Below is a small trained network, with its code and all its weights. Each question gives an input and a class and asks what happens when units are switched off, that is, made to give their printed mean instead of their output.

import numpy as np


def w(rows, s, z=0):
    codes = np.array(rows[::2]) - 128.0
    scale = np.full(codes.shape[1], s)
    scale[-1] = z or s
    return codes * scale


def f(y):
    return np.maximum(y, 0)


def log_softmax(a):
    a = a - a.max(-1, keepdims=True)
    return a - np.log(np.exp(a).sum(-1, keepdims=True))


def net(x, mask):
    res = np.array(x, float).reshape(1, 6) / 4 @ E
    y = f(res @ A[0][:, :-1].T + A[0][:, -1])
    res = res + np.where(mask, y, B[0][:, -1]) @ B[0][:, :-1]
    return log_softmax(res[-1] @ U[:, :-1].T + U[:, -1])


A, B = {}, {}
E = w([
[62,184,150,102,53],'x0',
[121,230,80,186,198],'x1',
[98,116,254,131,185],'x2',
[250,132,181,121,112],'x3',
[152,164,136,61,136],'x4',
[99,212,111,49,80],'x5',
],0.0099)
A[0] = w([
[142,56,187,250,155,168],'n1',
[59,69,58,150,79,223],'n2',
[143,124,14,61,156,79],'n3',
[2,120,112,112,45,147],'n4',
[159,109,187,76,55,247],'n5',
[63,134,165,91,160,196],'n6',
[100,233,100,155,158,161],'n7',
[200,145,43,103,119,207],'n8',
[113,125,128,132,106,73],'n9',
[215,103,175,95,84,252],'n10',
[51,82,185,109,80,215],'n11',
[141,189,175,98,142,206],'n12',
[143,25,226,24,143,198],'n13',
[102,172,55,92,141,128],'n14',
[109,219,87,133,151,218],'n15',
[176,144,135,145,101,96],'n16',
[128,81,174,205,187,166],'n17',
[45,154,121,179,67,143],'n18',
[207,125,131,140,59,137],'n19',
[128,154,192,77,110,165],'n20',
[163,14,168,184,181,187],'n21',
[103,207,144,134,159,154],'n22',
[154,61,103,213,192,187],'n23',
],0.0097,0.0031)
B[0] = w([
[101,39,54,125,181,239],'n1',
[87,84,136,101,32,204],'n2',
[84,164,54,206,12,178],'n3',
[93,127,209,125,63,220],'n4',
[205,139,168,36,97,222],'n5',
[158,166,199,79,157,184],'n6',
[116,214,162,254,200,201],'n7',
[153,188,22,147,35,202],'n8',
[116,129,148,116,101,136],'n9',
[225,174,80,49,155,229],'n10',
[88,68,206,58,47,211],'n11',
[185,129,176,154,213,187],'n12',
[156,78,152,50,189,251],'n13',
[51,186,107,223,108,180],'n14',
[99,237,138,230,170,201],'n15',
[142,176,82,96,142,158],'n16',
[107,41,110,169,166,214],'n17',
[63,165,215,98,111,189],'n18',
[220,191,35,74,83,192],'n19',
[167,123,194,80,159,189],'n20',
[124,58,57,96,139,249],'n21',
[139,190,185,188,226,182],'n22',
[105,47,48,171,133,225],'n23',
],0.0064,0.012)
U = w([
[167,86,207,43,170,10],'0',
[116,184,175,202,222,133],'1',
[117,1,59,129,155,161],'2',
[48,110,218,92,44,85],'3',
[80,155,83,173,64,127],'4',
[215,154,77,83,92,208],'5',
],0.009,0.0014)

Each question gives the input, the list of numbers given to net, and the class t.
The units are the neurons (one row each of A and B). Each row of codes is followed by its name. A weight is (code - 128) times the scale printed after its matrix; where a second scale follows, it is the last column's (A, B and U).
mask holds one flag per neuron, in row order. A switched-off neuron (its flag False) gives its mean, the last column of its row in B, instead of its output. The means were averaged over made-up inputs and are rounded, as every weight is.
A unit's drop is (log p(t) with every unit on - log p(t) with that unit switched off) / (log p(t) with every unit on - log p(t) with every unit switched off).
The circuit of an input: a set's keep is (log p(t) with only the set's units on - log p(t) with every unit switched off) / (log p(t) with every unit on - log p(t) with every unit switched off). Starting from the 12 units with the biggest drops (on a tie, the unit counted first), units are removed one at a time, each time the one whose removal leaves the highest keep (on an exact tie, the one counted first), for as long as the keep stays at least 0.8.
units of the circuit, in order: the units of the circuit, biggest drop first
k most important neurons: the k neurons with the biggest drops, biggest first
drop of u: that unit's drop, to one decimal
input [0,3,0,8,-4,-2], class 2: units of the circuit, in order	(n1, n23)
input [-4,6,-5,-5,1,2], class 4: units of the circuit, in order	(n3)
input [7,1,8,2,0,8], class 0: units of the circuit, in order	(n12, n20)
input [-5,-5,5,1,-3,1], class 2: 2 most important neurons	(n21, n1)
input [2,7,4,-8,-6,-7], class 2: 3 most important neurons	(n1, n23, n17)
input [2,4,0,-8,-6,8], class 1: 2 most important neurons	(n7, n15)
input [4,2,5,-8,7,3], class 1: 2 most important neurons	(n7, n22)
input [5,4,-1,-6,-4,1], class 1: 3 most important neurons	(n7, n15, n22)
input [-4,2,-1,0,4,-1], class 4: drop of n2	-0.1
input [1,6,-6,7,4,5], class 1: drop of n7	0.6
input [8,3,2,1,3,1], class 1: drop of n1	0.0
